Below are the code and all the weights of a small trained network. Each question names an input and a class and asks about switching units off, where a switched-off unit gives its printed mean instead of its output.

import numpy as np


def w(rows, s, z=0):
    codes = np.array(rows[::2]) - 128.0
    scale = np.full(codes.shape[1], s)
    scale[-1] = z or s
    return codes * scale


def f(y):
    return y / 2 * (1 + np.tanh(0.7978845608 * (y + 0.044715 * y**3)))


def log_softmax(a):
    a = a - a.max(-1, keepdims=True)
    return a - np.log(np.exp(a).sum(-1, keepdims=True))


def net(x, mask):
    res = np.array(x, float).reshape(1, 8) / 4 @ E
    y = f(res @ A[0][:, :-1].T + A[0][:, -1])
    res = res + np.where(mask, y, B[0][:, -1]) @ B[0][:, :-1]
    return log_softmax(res[-1] @ U[:, :-1].T + U[:, -1])


A, B = {}, {}
E = w([
[49,30,110,165,123],'x0',
[105,79,193,168,166],'x1',
[148,197,46,138,158],'x2',
[52,23,156,236,170],'x3',
[128,48,87,114,29],'x4',
[14,73,41,21,124],'x5',
[94,220,225,121,254],'x6',
[209,138,19,241,136],'x7',
],0.0072)
A[0] = w([
[108,164,151,108,140,70],'N1',
[139,135,105,119,139,1],'N2',
[145,180,77,84,40,128],'N3',
[46,24,140,95,104,173],'N4',
[111,160,76,244,221,129],'N5',
[50,68,156,112,169,143],'N6',
[115,194,113,35,118,231],'N7',
[104,82,117,125,92,45],'N8',
[132,135,64,71,28,157],'N9',
[95,180,156,34,220,124],'N10',
[108,88,71,217,191,195],'N11',
[131,162,151,85,220,171],'N12',
[129,97,39,88,151,62],'N13',
[139,210,178,56,155,163],'N14',
[157,193,194,185,66,148],'N15',
[150,138,97,66,61,136],'N16',
[151,174,131,220,148,160],'N17',
[121,125,69,198,175,165],'N18',
[161,191,202,126,110,173],'N19',
[158,148,65,77,57,151],'N20',
[83,31,99,76,122,178],'N21',
],0.011,0.0076)
B[0] = w([
[105,147,110,156,137,138],'N1',
[143,102,173,146,99,119],'N2',
[108,84,56,40,178,196],'N3',
[41,58,206,211,57,250],'N4',
[217,201,90,176,45,214],'N5',
[113,121,185,202,130,202],'N6',
[33,164,78,95,168,227],'N7',
[76,167,144,170,187,152],'N8',
[42,79,62,43,86,220],'N9',
[35,255,145,138,170,211],'N10',
[207,142,84,224,46,215],'N11',
[111,214,139,173,129,200],'N12',
[137,66,80,123,89,158],'N13',
[103,187,157,123,242,216],'N14',
[203,72,157,61,197,192],'N15',
[108,120,70,42,128,188],'N16',
[207,113,109,125,117,201],'N17',
[193,177,87,155,41,188],'N18',
[183,140,166,56,210,200],'N19',
[101,84,52,49,79,204],'N20',
[48,74,144,199,88,232],'N21',
],0.01,0.013)
U = w([
[241,153,23,226,90,85],'0',
[60,6,207,244,88,162],'1',
[234,85,188,84,188,166],'2',
[89,254,166,127,185,2],'3',
[60,74,7,31,84,34],'4',
],0.0095,0.0025)

Each question gives the input, the list of numbers given to net, and the class t.
The units are the neurons (one row each of A and B). Each row of codes is followed by its name. A weight is (code - 128) times the scale printed after its matrix; where a second scale follows, it is the last column's (A, B and U).
mask holds one flag per neuron, in row order. A switched-off neuron (its flag False) gives its mean, the last column of its row in B, instead of its output. The means were averaged over made-up inputs and are rounded, as every weight is.
A unit's drop is (log p(t) with every unit on - log p(t) with that unit switched off) / (log p(t) with every unit on - log p(t) with every unit switched off).
The circuit of an input: a set's keep is (log p(t) with only the set's units on - log p(t) with every unit switched off) / (log p(t) with every unit on - log p(t) with every unit switched off). Starting from the 12 units with the biggest drops (on a tie, the unit counted first), units are removed one at a time, each time the one whose removal leaves the highest keep (on an exact tie, the one counted first), for as long as the keep stays at least 0.8.
units of the circuit, in order: the units of the circuit, biggest drop first
k most important neurons: the k neurons with the biggest drops, biggest first
drop of u: that unit's drop, to one decimal
input [-5,7,-5,2,-3,7,4,-4], class 3: units of the circuit, in order => (N10)
input [3,2,-2,-2,-6,5,4,5], class 0: units of the circuit, in order => (N5, N11)
input [-8,-4,-1,-7,-6,7,-2,-8], class 3: 2 most important neurons => (N10, N14)
input [8,-6,7,2,-8,-2,-8,-4], class 0: 2 most important neurons => (N11, N7)
input [6,-5,0,2,0,-6,6,-2], class 0: 3 most important neurons => (N7, N5, N17)
input [0,-8,-1,5,0,8,-7,-8], class 1: 3 most important neurons => (N4, N21, N6)
input [0,-4,4,5,-1,8,5,-3], class 1: 2 most important neurons => (N4, N21)
input [-4,3,-8,-6,-4,-5,-8,-1], class 2: 2 most important neurons => (N15, N19)
input [-7,3,0,3,7,-5,-4,-2], class 2: 2 most important neurons => (N7, N15)
input [2,3,-7,-3,0,6,-8,-7], class 1: drop of N4 => 1.2
input [-4,-3,-7,3,8,5,8,-6], class 1: drop of N4 => 1.0
input [8,6,-5,-3,6,5,-8,2], class 1: drop of N4 => 0.3
